Below is a small trained network, with its code and all its weights. Each question gives an input and a target symbol and asks what happens when units are switched off, that is, made to give their printed mean instead of their output.

import numpy as np


def w(rows, s, z=0):
    codes = np.array(rows[::2]) - 128.0
    scale = np.full(codes.shape[1], s)
    scale[-1] = z or s
    return codes * scale


def f(y):
    return np.maximum(y, 0)


def softmax(a):
    e = np.exp(a - a.max(-1, keepdims=True))
    return e / e.sum(-1, keepdims=True)


def log_softmax(a):
    a = a - a.max(-1, keepdims=True)
    return a - np.log(np.exp(a).sum(-1, keepdims=True))


def net(x, mask):
    ids = ['ΓΠαδεζμ'.index(c) for c in x.split()]
    T = len(ids)
    res = E[ids] + P[:T]
    u = 0
    for l in range(2):
        r = res
        for j in range(2):
            rows = slice(2 * j, 2 * j + 2)
            q, k, v = (r @ M[l][rows].T for M in (Q, K, V))
            z = softmax(np.where(np.tri(T) > 0, q @ k.T / 2**0.5, -1e9)) @ v
            o = O[l][rows]
            res = res + np.where(mask[u + j], z, o[:, -1]) @ o[:, :-1]
        u += 2
        y = f(res @ A[l][:, :-1].T + A[l][:, -1])
        res = res + np.where(mask[u : u + 8], y, B[l][:, -1]) @ B[l][:, :-1]
        u += 8
    return log_softmax(res[-1] @ U[:, :-1].T + U[:, -1])


Q, K, V, O, A, B = {}, {}, {}, {}, {}, {}
E = w([
[191,44,188],'Γ',
[124,86,206],'Π',
[144,255,122],'α',
[252,49,118],'δ',
[171,143,176],'ε',
[212,97,47],'ζ',
[204,46,138],'μ',
],0.013)
P = w([
[208,202,193],'0',
[165,186,168],'1',
[134,156,131],'2',
[47,222,97],'3',
[100,140,109],'4',
[2,226,56],'5',
[111,95,107],'6',
[12,233,62],'7',
],0.0054)
Q[0] = w([
[116,84,78],'0.h1',
[181,178,132],'0.h1',
[134,167,105],'0.h2',
[252,144,192],'0.h2',
],0.024)
K[0] = w([
[145,161,166],'0.h1',
[64,88,120],'0.h1',
[103,106,95],'0.h2',
[89,253,119],'0.h2',
],0.03)
V[0] = w([
[139,154,161],'0.h1',
[1,93,70],'0.h1',
[112,112,184],'0.h2',
[178,77,178],'0.h2',
],0.0061)
O[0] = w([
[127,155,148,156],'0.h1',
[36,97,64,3],'0.h1',
[127,110,132,108],'0.h2',
[255,152,235,99],'0.h2',
],0.0066,0.0058)
A[0] = w([
[46,123,120,110],'0.n1',
[84,73,215,209],'0.n2',
[131,154,59,202],'0.n3',
[135,28,146,64],'0.n4',
[197,15,90,185],'0.n5',
[220,120,72,21],'0.n6',
[105,33,220,63],'0.n7',
[82,5,254,4],'0.n8',
],0.0072,0.0036)
B[0] = w([
[156,100,154,130],'0.n1',
[99,147,192,196],'0.n2',
[139,171,135,229],'0.n3',
[114,78,115,158],'0.n4',
[249,168,104,255],'0.n5',
[74,181,116,175],'0.n6',
[101,90,181,175],'0.n7',
[126,40,162,173],'0.n8',
],0.017,0.0039)
Q[1] = w([
[183,253,71],'1.h1',
[128,192,126],'1.h1',
[104,49,39],'1.h2',
[111,129,205],'1.h2',
],0.021)
K[1] = w([
[129,253,86],'1.h1',
[121,182,89],'1.h1',
[182,191,221],'1.h2',
[122,31,96],'1.h2',
],0.021)
V[1] = w([
[194,113,168],'1.h1',
[142,250,98],'1.h1',
[85,254,190],'1.h2',
[108,24,183],'1.h2',
],0.0092)
O[1] = w([
[62,81,67,206],'1.h1',
[115,2,120,248],'1.h1',
[29,66,64,225],'1.h2',
[125,177,231,59],'1.h2',
],0.0086,0.013)
A[1] = w([
[116,209,117,65],'1.n1',
[116,1,246,155],'1.n2',
[216,31,170,135],'1.n3',
[67,134,189,95],'1.n4',
[155,137,35,83],'1.n5',
[215,123,112,24],'1.n6',
[119,141,119,62],'1.n7',
[190,201,17,3],'1.n8',
],0.0096,0.0046)
B[1] = w([
[104,42,155,137],'1.n1',
[70,137,242,201],'1.n2',
[180,61,84,205],'1.n3',
[153,142,23,159],'1.n4',
[138,220,133,248],'1.n5',
[63,140,47,153],'1.n6',
[126,126,118,128],'1.n7',
[114,212,251,161],'1.n8',
],0.018,0.015)
U = w([
[218,139,224,217],'Γ',
[46,196,209,3],'Π',
[15,146,93,215],'α',
[244,136,127,132],'δ',
[61,60,177,65],'ε',
[143,254,174,14],'ζ',
[189,29,140,89],'μ',
],0.0063,0.0064)

Each question gives the input, a string of symbols that net reads in full, and the target symbol t.
The units are the heads (2 rows each of Q, K, V and O) and the neurons (one row each of A and B). Each row of codes is followed by its name. A weight is (code - 128) times the scale printed after its matrix; where a second scale follows, it is the last column's (O, A, B and U).
mask holds one flag per unit, layer by layer, with each layer's heads first. A switched-off unit (its flag False) gives its mean, the last column of its rows in O or B, instead of its output. The means were averaged over made-up inputs and are rounded, as every weight is.
A unit's drop is (log p(t) with every unit on - log p(t) with that unit switched off) / (log p(t) with every unit on - log p(t) with every unit switched off).
The circuit of an input: a set's keep is (log p(t) with only the set's units on - log p(t) with every unit switched off) / (log p(t) with every unit on - log p(t) with every unit switched off). Starting from the 12 units with the biggest drops (on a tie, the unit counted first), units are removed one at a time, each time the one whose removal leaves the highest keep (on an exact tie, the one counted first), for as long as the keep stays at least 0.8.
circuit, biggest first: the units of the circuit, biggest drop first
k most important neurons: the k neurons with the biggest drops, biggest first
which heads matter: for each layer, one digit per head in row order, 1 if its drop is at least 0.15 and else 0, layers parted by /
drop of u: that unit's drop, to one decimal
input Π Γ α Γ α ε, target ε: circuit, biggest first	[1.n5 1.h1 1.n2]
input α ζ Γ α α δ ε Π, target Π: which heads matter	01 / 11
input δ Π ζ Γ α α Π, target Π: which heads matter	00 / 11
input Γ Γ α Γ δ, target δ: circuit, biggest first	[0.n5 1.n2]
input ζ α α α Π α, target Π: 2 most important neurons	[0.n3 0.n5]
input α α μ μ, target μ: circuit, biggest first	[1.n3 1.h1]
input α μ α α μ α, target μ: circuit, biggest first	[1.h1 1.n5 1.h2 1.n8]
input μ Γ α Γ μ Π Γ Π, target Γ: circuit, biggest first	[1.h2]
input μ Γ Γ δ Γ ε, target ε: circuit, biggest first	[0.n5 1.n5 1.n2]
input Γ α Π α, target Π: 2 most important neurons	[0.n5 1.n2]
input δ ε α Γ, target Γ: circuit, biggest first	[1.h2 1.h1 1.n5 0.n8]
input δ Γ δ ζ ζ, target ζ: which heads matter	00 / 01
input α α α Π ζ, target ζ: 4 most important neurons	[1.n8 0.n5 1.n5 0.n6]
input α α Γ α δ α, target δ: 2 most important neurons	[0.n2 1.n2]
input Γ α ε α, target ε: most important neuron	[1.n5]
input α δ Γ α α α μ α, target μ: 3 most important neurons	[1.n5 0.n4 1.n8]
input Γ α Π α ζ α, target ζ: which heads matter	11 / 01
input α α α Γ δ α, target Γ: 2 most important neurons	[0.n3 0.n4]
input Γ ζ α μ α α δ α, target δ: which heads matter	01 / 11
input ζ μ Γ, target Γ: 2 most important neurons	[0.n8 1.n2]
input μ δ δ, target δ: 3 most important neurons	[1.n3 0.n5 1.n2]
input α α ζ α Γ α, target Γ: drop of 0.n8	0.4
